Known rows, with every way that one mark hangs from another
(sema (zega (tegi fufot) (zulo (tudu guli sokev)))): [-142  -12  313  -81 -284   57 -376 -172  173   54  -67  140   10   67
  -17  -30 -156  180    3  -73  354   32   63  406   63  298   99  147
  -76  254 -271  103 -407 -864   37    4  303  228  -30  141   19 -110
  349  732  395  123   50  152 -131  -40 -746 -108 -450  207 -146 -404
 -138  265]
(tegi (fufot (zega (zulo sema)))): [ -79 -134  317 -142 -136   52 -219   74  116   -1   -7  138 -154    8
   18 -100 -179   43 -170 -168  144  -86  204  390   85  101  351  158
  -81  161    9  269 -393 -474   69  -77  218  179  -28   17  -69   29
  205  569  185   77  259  -95 -165  -22 -601 -100 -296   -5 -183 -394
 -245  118]
(duze (nirige (sive tigazu))): [ 210 -172   53 -215  -79   -9   70  103  -42  175 -308   65    2   56
 -363   77 -483  -32   28 -187   -7 -475  235  -20   41  165  478    0
 -420   38   57  138   82  -79  368 -349   29  117  116  -51 -445  136
  338  310  237   84  396 -165  -20   20 -479   65 -302  197   87 -153
   75  -25]
(sive (duze nirige) (fudos mapif nogusi) (tigazu rivem)): [ 521 -390   10   22   13    1  242  125 -111  -10 -290  204 -134 -111
 -707   45 -309   65  452 -199   22 -369   -1 -404 -164  -19  248 -245
 -639  -27   40  276  317   -9  472 -536 -303   40  295  -52 -287   64
  411  105  620 -187  626 -142   99  -36 -383  109 -383   49  154  -82
    3  -97]
(kaze (nirige duze (sive (fudos mapif) (tigazu rivem)))): [ 478 -151   76 -198  -55   50  206  104  -78   60 -411  168   11  -71
 -708    4 -497   68  476 -136  133 -593  141 -368  -61   -9  332 -240
 -546   51   93  263  344   96  501 -456 -253  128  315  -67 -460  117
  481  195  512 -160  571  -99  107   60 -445   68 -329  171  126  -94
  186 -119]
(rivem (mapif (guli duze kikas))): [  42 -202 -141 -287 -109  -31  -18  102  -98  135 -313  -42   38  168
 -207  202 -378  131 -103 -261  -79 -378  115   67  -75  210  594   17
 -323   51    7  118 -135  -40  264 -355  -75  106  257 -215 -318  253
  401  434  151  123  342 -172  -96 -170 -311  225 -217  253  206 -155
   10  -20]
(zega (tegi fufot) (zulo kikas sema tudu)): [-220   25  449 -190 -285   28 -382  -76  206   11 -133  123  -78  -30
   53  -94 -100  119   36 -122  284   31   93  504   24  150  147  184
 -210  225 -178  181 -398 -694   60 -110  171  114   76  -55   36  -66
  258  788  341   56   58  -17 -205  -50 -760 -152 -479  134 -274 -424
 -187  154]
(fudos (nirige duze) nogusi): [ 168 -223 -139 -179 -150  -40   78   89 -101  108 -234   81  -69   98
 -306  112 -385   42  -19 -246 -129 -337   93   38  -71  176  491   35
 -330   54   69   85  -54  -41  237 -362  -98  126  195  -74 -342  150
  365  438  223   67  434 -217  -89 -101 -398  158 -283  124  177 -221
  -55  -38]
(nirige duze (sive (tigazu (fufot zega) (rivem fudos)))): [ 477 -392  207 -147   -1  -59    0  127  -56   -7 -185  327 -113  -92
 -484  -67 -265   11  190 -171  -41 -394  161 -210 -114  -94  340 -140
 -565  -19  157  264  129 -187  429 -375  -64   84  264   15 -256  112
  401  311  498 -196  533 -209  170   94 -293   59 -293 -145  -53 -119
 -108  -50]
(tegi (fufot (zega (zulo kikas sema)))): [-145  -35  414 -197 -212   14 -288   40  181  -15  -75  142 -127  -31
   38  -85 -119   35  -81 -127  212  -76  187  448   89   77  281  201
 -223  150    7  233 -394 -457   84 -113  243  128   46  -80  -51   48
  220  702  219   42  133 -138 -162  -39 -601 -105 -341   10 -239 -384
 -248  115]
(kikas (fufot zega) (rivem mapif)): [ 133 -315  129  -32 -111 -212 -235  191 -138  227    3  167   28 -105
 -101  -55 -210  330 -265 -165 -220 -133  177   17 -216   17  401   13
 -434   53  292   16 -104 -213   39 -294   95  131   32  -30 -175  375
  433  534  104   26  241 -130   29   50 -169  170 -140 -225   12 -161
 -286  151]
(zega (tegi fufot) (zulo (kikas rivem) sema tudu)): [-171   -7  439 -124 -297    6 -435  -68  179  101  -92  168    8 -150
   58 -174 -134  269    7  -86  191  112  102  409  -90   88  122  119
 -271  284  -72  136 -363 -643    3 -105  139   97   86  -54   93   52
  316  827  360   16   22   18 -156  -50 -693 -108 -429   44 -275 -367
 -196  213]
(sokev (sema (zega (tegi fufot) (zulo kikas)))): [-261   43  431 -317 -212  -47 -300  -68  293    9 -162   66  -44   93
   64 -117   -1  154  189 -177  359  -82  164  627   56  140   94  301
 -328  143 -226  237 -439 -669  149 -175  217   37   58 -152  -19 -104
  254  815  278   66 -123 -136 -238  -93 -600 -125 -501  186 -242 -330
 -220  295]
(fudos (mapif (guli duze kikas) nirige) rivem): [ 169 -187 -137 -288  -56   64  141   91  -77   31 -377  -25  -71  127
 -415  153 -414  104  133 -331  -60 -446   50  -92  -87  190  467  -62
 -346  108  -14  287   46   84  351 -355 -203   10  302 -248 -306  190
  444  319  257  -21  509 -230  -51 -220 -326  237 -311  149  268 -116
   79  -94]
(kikas fufot (rivem fudos mapif)): [ 227 -364    9   13 -134 -229 -270  131 -224  281 -111  181  160 -153
 -131   17 -228  444 -168 -124 -317  -44  109 -153 -374   -6  411  -87
 -599   75  197  -95  -26 -247   55 -482  -92  119  126   21 -202  330
  489  531  269   15  289  -54   67  -29 -154  261 -219  -96   69 -105
 -242   81]
(nirige (sive duze (fudos mapif nogusi) (tigazu rivem))): [ 556 -449   82  -31   16  -35  194  120  -61    2 -335  134 -109 -158
 -689   -9 -359   20  429 -169   64 -370   45 -407 -197  -45  239 -252
 -667  -48   11  292  346  -38  486 -615 -348   59  286  -41 -322   43
  378   56  664 -237  647 -162  121   36 -399  113 -446   95  102 -104
   40  -88]
(sokev (sema (zega zulo))): [-133 -235  154 -250 -153   71 -164  -68  112  104 -178  -38   64  182
   15  -45 -219  -39  -26 -136  133  -24  214  517  114  313  319  218
 -212  137 -181  162 -400 -582  113 -185  207    5   15   62  -84 -125
  212  558  240  156   81  -55 -156  -58 -645 -142 -436  247   20 -375
 -138  215]
(zulo (kikas (rivem (fudos sive))) sema zega): [  31 -221  183 -148 -273    7 -314  -93   30  169 -283   94  124  -46
  -81  -25 -195  242  120 -167  -15   54   83  202 -246  124  302  137
 -564  191  -37   73 -144 -439  154 -425 -118  -28  247  -41  -30   37
  381  773  440  -38  166 -118  -68  -73 -475   70 -528  128    4 -236
  -76   79]
(mapif (nirige duze (sive fudos)) (tigazu fufot rivem)): [ 519 -290   60 -207  -62   22  147   75  -93   19 -349  278 -133  -83
 -630  -61 -345   38  405 -238  -18 -466  168 -333 -107    0  362 -229
 -587   28  111  307  302  -19  439 -407 -192  -19  316  -18 -295   67
  439  261  483 -212  625 -214  148  -26 -371  118 -395  -51   24 -104
   42 -122]
(rivem (fudos sive) (fufot (zega zulo)) tigazu): [ 264 -486  173  -48 -108 -131 -232   76  -69  -53  -35  248 -120  -47
 -177  -23 -176    0   45 -145 -115 -107   27   17 -148  -76  315   13
 -478   78   91  179  -96 -442  214 -359   -7  161  131   41 -112    6
  284  412  502 -116  464  -92   79   40 -288   60 -365 -129 -104 -323
 -315  -49]
(zulo (kikas rivem) zega): [-106 -167  170 -199 -214  -80 -269   11   39  310 -233   48  171   19
   -6    0 -313  195 -152 -115  -74  -81  220  296 -109  197  408  153
 -544   58   85  -11 -204 -301  132 -324  155   -9  130 -109 -180  208
  339  758  157  120   -6 -216  -89  -20 -431   40 -315   91   67 -165
 -154  189]
(kikas (fufot (zega zulo)) (rivem (fudos sive) mapif)): [ 269 -371  100   46 -183 -194 -232   77 -114   13    6  188  -30 -216
 -182 -101 -133  315   32 -189 -179  -15  -19  -90 -320 -129  269  -19
 -422  189  220  119  -40 -260   74 -378 -166  139  116   -5  -81  262
  405  484  397 -140  373  -25    8   49 -180  179 -294 -204  -65 -280
 -268   68]
(guli duze kaze (kikas (rivem fudos))): [ 143 -160  -99 -244  -93  -41  -51   73 -192  325 -278  124  197    3
 -221  137 -457  274 -142 -149  -98 -344  121 -122 -110  156  534 -145
 -461  114  106   -3  -29 -103  259 -253  112  136  226 -104 -297  358
  501  525  208   54  254   -4  -55 -168 -274  181 -202  108   89   27
  -38   27]
(fudos mapif (nirige sive)): [ 162 -185 -114 -209 -166  -66   30  114 -113   93 -289  -51  -35   79
 -323  100 -422   64   66 -270 -106 -341   67    3  -80  177  483   23
 -303  127   22  113    9  -41  224 -414 -191  130  154 -104 -412  135
  378  377  213   48  480 -156  -96  -79 -411  190 -321  146  211 -266
   26  -36]
(sokev (sema (zega (tegi fufot) zulo))): [-195  -56  333 -262 -136  -11 -231  -33  228   24  -94   63  -71  131
   44 -132  -61  162  100 -218  291  -89  180  568   53  163  163  258
 -186  154 -224  272 -438 -686  134 -138  192   88  -16  -55  -35 -124
  238  683  244  101    3  -92 -240  -75 -600 -119 -457  172 -186 -341
 -218  298]
(kikas (rivem mapif tigazu)): [ 183 -424  -42  -29 -103 -199 -300  123 -198  320 -158  162  184  -95
  -88   60 -368  292 -193  -79 -319  -17  123  -80 -305   46  491 -144
 -562   35  171  -80 -110 -275   49 -475  -60   99  148   25 -218  235
  409  510  332   47  294  -56   66  -80 -246  219 -212   74  160 -153
 -221   30]
(mapif (guli duze) (nirige sive)): [ 109   84 -181 -305 -300   60  147   64  -43   47 -323  -55  -62  221
 -399  136 -424  119   58 -382  -16 -553  114   -3   31  202  639  131
 -123  182   95  180    4  207  267 -250 -163  113  252 -132 -453  252
  465  560   41   63  479 -171  -91 -130 -396  186 -252  161  202 -235
  129 -112]
(fudos nirige nogusi (rivem (fufot (zega zulo))) sive): [ 299 -498  161  -75  -21  -72   -1  107  -45 -141  -31  201 -234  -49
 -340  -86 -279  -96  131 -225 -118 -208  -28  -43  -94  -31  196  -16
 -422   94   67  303   15 -317  288 -321  -56   71  132  -59 -132  -22
  276  256  510 -174  558 -208   50   33 -390   43 -448 -214  -39 -337
 -271   -3]
(zega (tegi fufot) (zulo (kikas (rivem tigazu)) sema)): [ -67  -89  416 -140 -223 -120 -449  -13  148  133  -96  243    5 -183
   52 -160 -106  306   63  -72  118   52  111  300 -188  -51  149   51
 -479  206   26  129 -294 -552   80 -238   93  109   97 -111   23   78
  345  805  411  -59   23  -68  -92  -72 -501  -23 -410   11 -259 -233
 -284  163]
(zega tegi (zulo sema tudu)): [-147 -202  259 -165 -232   87 -267 -102   93   67 -105   26  -45   79
   14  -81 -224  -28  -77 -159  148   56   88  481   60  299  271  163
  -68  207 -172  190 -365 -690   73  -85  152   91    5   81   -7 -107
  223  611  297  119  165   53 -195   17 -772 -194 -443  163  -81 -478
 -151  137]
(fudos mapif (nirige duze) (rivem fufot tigazu) sive): [ 426 -391  -93 -120 -118 -114   17  131 -212  -31 -225  192 -129    8
 -510   90 -316  135  342 -217 -209 -311  -69 -278 -272  -44  284 -157
 -635  133   85  114  173 -107  314 -502 -359  117  347 -118 -273   24
  504  315  549 -207  697 -174  139  -90 -256  243 -426  -77  169 -153
  -90 -168]
(mapif (guli kikas) nirige tigazu): [ 119 -293  -98 -266  -16   26   19   74  -15  125 -377    7 -110  130
 -194  107 -364  -12  -58 -310  -84 -350  207  107  -76  285  561   34
 -339   16  -44  279  -62  -58  279 -375  -45  -43  177 -190 -236  121
  289  299  169  103  421 -327  -71 -224 -344  212 -298  216  156 -162
   38  -20]
(nogusi fufot (rivem (mapif guli)) tigazu): [ 231 -455  -41   41 -117 -168 -149  193 -163  147  -86  250   43  -34
 -231   85 -209  289  -88 -252 -415 -118   55 -243 -307    0  455 -142
 -618   88  126   24  -67 -246  142 -386 -128  -33  223   34  -81  221
  448  521  465    7  456 -141  215  -94 -220  155 -253 -134  126 -178
 -234  -28]
(tudu (guli duze kikas) (sokev sema)): [  26 -201   32 -265 -117   97 -194  -71  -69  281 -327   45  212  125
 -133  194 -384   13 -230  -22  164 -227  222  194  117  543  422  -77
 -289  121 -181  -40 -261 -557  205 -116  357  171   49  106 -175   56
  494  463  299  223  187   95  -21 -198 -547   55 -372  377  100 -140
   66  140]
(zega (tegi fufot) (zulo tudu)): [-119  -79  269 -112 -181  -45 -260   23  110   58  -55  115  -79   -7
    8  -61 -226  147 -117 -171  119  -77  102  354    2  138  271  114
 -127  160 -102  167 -335 -566   66 -135  150  185   -6  -13 -112   32
  246  612  251  128  168  -35 -203  -13 -630  -72 -334  104 -165 -386
 -221  165]
(fufot (zega tegi (zulo sema (tudu guli sokev)))): [ -92 -165  331  -64 -300  154 -379 -194  114    7  -15  111  -76   81
  -25  -56 -141  -66 -121  -86  331   99   43  463  150  426  176  138
   95  269 -191  173 -436 -878   31  131  352  215  -73  239  100 -131
  317  666  376   98  173  231 -103   23 -789 -211 -424  105 -114 -538
 -140  176]
(kaze (nirige duze (sive (tigazu (rivem fufot))))): [ 363 -198  145 -280  -47   -9   61  137 -105  146 -293  259   49   19
 -516  -22 -488   49  209  -79   -3 -592  235 -216  -24   -2  394 -148
 -591   45  181  130  209  -64  432 -324   22  133  272  -52 -416  123
  496  321  358  -74  477 -150  184   96 -422   38 -282   18    3  -63
   58  -51]
(fufot (zega tegi (zulo (kikas rivem) (tudu guli)))): [ -85 -115  341  -46 -352  -89 -407  -97  104  128    5  155   39 -105
  -30  -71 -233  106 -179  -64  124  -12    8  280  -10  183  196  111
 -199  166   87   91 -242 -510   69  -23  315  156   32    9  -63  221
  358  747  299   59   -5   89  -80   94 -558  -84 -261  -47  -79 -390
 -253  205]
(nogusi fufot (rivem fudos) tigazu): [ 287 -542  106   55  -52 -180 -206  159 -170  245  -94  368  124 -169
 -191   49 -263  225 -164 -154 -407  -54  120 -258 -276   -3  391 -193
 -762   26  111   -6   -9 -432  188 -408   30  -24  127  158  -89  188
  418  484  560   17  386 -109  204  -41 -255   82 -313 -138    8 -125
 -303  -11]
(fudos (mapif nirige) (rivem (tigazu (fufot zega)))): [ 323 -463  144  -91   40  -98 -101  165 -142  -10 -115  273 -159  -42
 -335   -6 -237   58  108 -214 -191 -235   68 -151 -158  -26  312 -148
 -533  -17  144  242   41 -285  246 -364  -31   28  173    1 -151   63
  383  341  431 -158  536 -213  161  -45 -251  130 -308 -246   93 -173
 -274  -56]
(sokev (sema (zega (tegi fufot) (zulo kikas tudu)))): [-272   49  481 -258 -259   34 -372 -126  303  -20 -178   80  -43   74
   62 -119    2  132  195 -142  411   22  133  659   73  190   34  282
 -245  212 -307  222 -473 -817   83 -115  223   30   80  -59   96 -174
  252  822  365   53  -86  -35 -217  -88 -732 -177 -561  217 -278 -415
 -173  278]
(kaze (nirige duze (sive (fudos (nogusi fufot tigazu))))): [ 438 -241  149 -171  -77  -11  158  149 -102  105 -282  324   -5  -97
 -581   11 -422   63  305 -169   -6 -644  210 -361  -59  -60  340 -180
 -681   49  171  152  333  -24  501 -363  -62  160  266   24 -322  183
  446  309  536 -105  551 -136  200   83 -404   54 -345  -15  -55  -80
   74 -126]
(tegi (fufot (zega (zulo kikas)))): [-110  -38  333 -176 -184  -96 -237  104  149   16  -65  140 -101  -46
   12  -37 -185   54 -145 -134  116 -174  180  357   70   43  336  175
 -282   71   80  184 -331 -312  108 -174  246  148   39 -136 -180  167
  223  658  163   79  116 -202 -158  -22 -471  -31 -242   -6 -187 -335
 -283  122]
(nogusi (fufot (zega tegi))): [ -32 -284  268 -195  -73 -162 -132  175    6  105   39  172 -143   82
  -72  -48 -175   51 -227 -293  -75 -305  181  253   35  144  369  181
 -335  -52  110  193 -181 -401  223 -153  277  128  -14  -77 -195  189
  288  572   90  118  178 -243  -55   96 -319  -23 -199 -198  -95 -262
 -326  179]
(sokev (sema (zega (tegi fufot) (zulo (tudu guli))))): [-169  -25  359 -123 -265   56 -374 -154  190   44  -70  117   -5   99
    8  -57 -105  171   19 -108  368  -13   77  463   65  266   96  175
  -67  231 -286  170 -412 -877   68  -16  295  174  -10  131   25 -149
  334  694  377  118   35  150 -149  -41 -769 -142 -486  208 -144 -400
 -165  280]
(nirige duze (sive tigazu)): [ 211 -186   28 -256 -133  -14   70   83  -16  165 -308   38   -8   63
 -361   64 -472  -32   13 -161   26 -460  255   17   15  158  488   12
 -408   11   71  129   42  -41  354 -358  -24  155  166  -61 -440  156
  340  347  228   58  400 -189  -28   48 -459   59 -280  219   86 -160
   78  -23]
(fufot (zega tegi (zulo (tudu (guli duze))))): [ -49  -40  241 -119 -341   -6 -208 -101   51   35   11  129  -58   55
 -175   23 -303   -2 -159 -151  227 -232   -8  227  170  235  307   97
   28  148   43  171 -202 -466  162   88  323  268  -10   93 -198  160
  390  622  236   86  169  153 -135  107 -635 -132 -256   33  -19 -412
 -193  107]
(fudos (nirige (sive duze))): [ 145 -111 -168 -212 -245  -24  108  107 -106   46 -279  -53  -94  143
 -340  121 -373   62   47 -315  -51 -383   65   78  -32  221  537  127
 -229  131   61  118    2   59  261 -371 -197  129  214 -127 -416  191
  401  443   92   89  474 -162 -160  -97 -387  179 -306  153  153 -265
   41  -44]

Rows
[ 119  -17  -39 -281 -200   16   95  109 -101  136 -298   12   47  138
 -313  103 -464   66   37 -220   40 -543  171   51   59  198  560   92
 -267  104  135   82   41   66  299 -300  -40  178  208  -85 -485  207
  428  470   80  148  399 -100  -95  -11 -466   91 -241  202   95 -219
   98  -47]
(kaze (nirige (sive duze)))
[ 282  -92 -364 -138 -307   28  157   44 -118 -119 -313  -19 -164  165
 -485  175 -243  227  351 -444 -133 -376 -105 -156 -243   93  528   82
 -219  219   20  214   44  210  240 -466 -567  106  413 -156 -325  138
  463  503  313  -63  693 -172  -67 -215 -250  331 -306  134  301 -292
  121 -211]
(rivem (fudos (mapif guli (nirige duze)) sive))
[ 218 -404 -115  -87 -135 -158 -170  131 -262   73 -175  143   -7   72
 -251  133 -242  215   18 -211 -294 -143    3 -108 -257   57  465  -36
 -514   30   38   12  -45 -292  166 -503 -169  134  228  -33 -250  124
  424  454  305    9  473  -88   39 -124 -203  270 -288  -22  138 -246
 -224  -37]
(rivem (fudos nirige) fufot mapif)
[ 437 -625  276  -20  129 -134   43  188  -60  -29  -79  272 -181 -184
 -453  -55 -304  -57  151 -192 -137 -311   69 -310 -160  -80  151 -181
 -713  -95   75  292  213 -317  387 -463  -72   51  138  -14 -157   27
  307   97  673 -216  599 -282  231  112 -344   57 -418 -214   -4 -156
 -210    9]
(fudos mapif (nogusi (fufot zega)) rivem (sive tigazu))
[ 204 -512  218   -6  -24 -165 -208  211  -94  202    9  329   -3  -66
 -173  -23 -264  106 -245 -153 -281 -137  196  -55 -138    9  387  -83
 -599   -6  203   93 -105 -416  170 -235  224   20   33   84  -92  190
  363  474  372   21  355 -168  162   32 -256    5 -237 -247  -28 -184
 -358   43]
(nogusi (rivem (fufot zega)) tigazu)
[ 241 -183  -99 -178 -177  -23  141  102  -78   26 -310  -15 -129   81
 -442   98 -398    8  133 -267    4 -412   98  -17  -40  179  473   54
 -332   56   39  179  108   35  350 -428 -205  120  205 -116 -407  168
  389  305  197   21  499 -187  -94  -58 -391  144 -338  171  131 -205
   62  -23]
(fudos (nirige (sive duze tigazu)))
[ 378 -541  -53   47  -84 -207 -234  146 -282   84 -173  345   24 -115
 -300  116 -192  306   90 -202 -425  -30  -64 -360 -403  -89  363 -244
 -750   58   89   19   36 -365  175 -570 -253   19  292   67 -109  140
  497  456  610 -134  526  -70  209 -142 -118  283 -366 -106   87 -168
 -294 -108]
(nogusi fufot (rivem (fudos nirige) mapif tigazu))
[-150  -57  263 -220 -109 -102 -214   74  119  153 -122   98  -79  126
   -1  -25 -181  255  -85 -273  107 -236  193  382  -60  134  347  215
 -314   28  -59  181 -277 -474  193 -247  147  141   13 -131 -207   70
  293  711  107  138   79 -245 -223  -19 -452   25 -341   90  -80 -200
 -222  217]
(zulo (zega (tegi fufot)))
[ 331 -460   60    9  -63 -169 -239  154 -193   95  -52  340  -44 -126
 -209  -25 -208  237  -62 -187 -313 -100   70 -123 -280  -55  401  -87
 -524   55  224   90  -36 -288  167 -389  -48   96  168   35 -109  236
  435  498  375  -97  419 -157  124  -75 -127  205 -221 -267   28 -158
 -330   31]
(kikas (rivem (fudos nirige) (tigazu (fufot zega))))
[ 132  199 -329 -334 -334  110  248   70  -82   13 -334  -65 -140  350
 -451  170 -357  151  178 -419   37 -646   58  -17   25  217  654  132
  -49  260   90  155  -22  321  276 -168 -189  146  367 -179 -453  224
  482  634  -20   25  547 -124  -95 -177 -367  197 -211  119  210 -193
  201 -164]
(mapif (guli kaze) (nirige duze sive))
[ 228 -243 -178  -91 -188  -56  131   96 -116  -10 -244    7 -144   60
 -407  127 -358   54  122 -297  -83 -303   -1  -34 -111  190  454   62
 -333   57   16  156   80  -17  283 -467 -278   91  210 -118 -337  148
  401  327  261   34  510 -199 -118 -105 -354  164 -361  151  178 -234
   -6   -8]
(fudos nirige (sive duze tigazu))
[ -63 -121  321  -79 -150  169 -319  -23  144  -40  -87  133  -89   33
   22  -84  -88   11 -107  -85  287   84  218  501  153  328  223   98
   16  278 -217  171 -564 -795  -54   24  287  161  -48  199  142 -149
  254  591  346   98  264   80  -94 -140 -698 -142 -409  135 -247 -488
 -132  192]
(tegi (fufot (zega (zulo (tudu (sokev sema))))))
[ 312 -106   65 -195 -120   62  206  109  -63   63 -368   61  -30   34
 -556   66 -473   15  267 -181  182 -606  203 -156   50  131  434  -23
 -425   -7   70  228  263   77  486 -419 -124  173  224  -71 -479  179
  405  246  268   17  472 -107  -15   50 -451   43 -310  223   56 -152
  148  -48]
(kaze (nirige (sive duze fudos tigazu)))
[ 325 -588  215    8   19 -182 -195  169 -108  127  -35  356  -57  -94
 -214    1 -206   51 -120 -144 -227 -174  150 -119 -201  -66  359  -79
 -654  -76  138  111  -19 -438  248 -385  117  108   79  106 -102  106
  311  379  505  -58  450 -179  174   20 -235   86 -288 -202  -56 -178
 -347  -24]
(rivem (fudos (nogusi tigazu)) (fufot zega))
[ 224   12   12 -298 -185   80  167   94  -67  127 -366   62   42  101
 -466   77 -509   51  182 -199  126 -642  234  -60   83  152  507   17
 -330   87  110  157  138  114  411 -316  -68  210  241  -77 -522  200
  417  417  184   72  429 -100  -54   38 -471   65 -256  234   83 -192
  171  -94]
(kaze (nirige duze (sive fudos)))
[ -68 -182  254  -55 -265  -29 -284  -68   65   54   31  105  -76   52
  -55   -7 -257  -36 -238 -140  149 -103   15  316   99  269  289  133
    4  117  -16  172 -276 -579  109    8  323  223  -54  106 -138   82
  287  575  246  134  158   98 -131  112 -624 -121 -266   28  -21 -458
 -241  149]
(fufot (zega tegi (zulo (tudu guli))))
[ 269 -377  -99  -76  -68  -72  -24   69 -148   83 -266  110  -32  -14
 -326  106 -314  126  111 -247 -194 -200   13 -168 -233   74  428  -83
 -465    9    4  143   37 -174  202 -523 -220   75  196   11 -261   78
  350  363  425  -33  520 -143    2 -140 -322  242 -344   91  201 -226
 -101  -93]
(rivem (fudos (mapif nirige) nogusi))
[ 332 -488  113  -23   41  -77  -32  124 -116  139 -260  126   29  -91
 -388   60 -400   63   58 -103  -88 -177  145 -227 -159   87  333 -203
 -640 -134  -33  180  118 -282  334 -570 -114   44  152    6 -300   81
  318  186  494  -38  421 -123   79    8 -363   83 -350  145  148 -155
 -150    4]
(sive (fudos (rivem mapif)) tigazu)
[-244   47  433 -314 -213  -51 -306  -17  226  109 -178  110  -45   94
   37  -67  -64  235   95 -217  277 -122  189  526  -13  123  181  311
 -401   87 -158  199 -341 -595  161 -233  179   53   99 -175  -78  -27
  307  868  214   79  -68 -212 -211  -73 -573  -55 -466  140 -187 -254
 -197  220]
(zulo kikas (sema (zega (tegi fufot))))
[ 446 -655  171   47   67 -148 -116  173 -161  151 -171  315    2 -152
 -427   16 -289  138  149  -76 -216 -171   87 -391 -297 -106  225 -302
 -891  -70   70  105  148 -384  315 -549  -85   65  191   67 -151   26
  379  229  712 -177  542 -135  293   12 -275  119 -411 -122   50  -90
 -266  -72]
(sive (fudos mapif (nogusi (rivem fufot tigazu))))
[ 149  -19   75 -333  -31  -49  -12  159 -160  353 -301  118  174   -8
 -242   14 -486  288  -73 -122    0 -606  255  -89  -68  122  439  -93
 -487  198  212   -6  118   -7  302 -200  216  162  158 -171 -366  385
  551  452   63   51  237  -74   18  -15 -310  154 -226  -10  -47   94
   97   92]
(guli (kaze (nirige sive)) (kikas fufot rivem))
[ 467 -549  -74   59  -71 -202  -22  135 -219   -6 -168  288  -86 -187
 -442   83 -236  177  270 -277 -352 -180 -116 -421 -389  -96  280 -205
 -724   92   32   94  220 -260  274 -596 -374   59  245   36 -119   78
  440  290  752 -180  677 -162  164 -114 -235  260 -466 -119  108 -177
 -157 -114]
(rivem (fudos mapif nirige (nogusi fufot tigazu) sive))
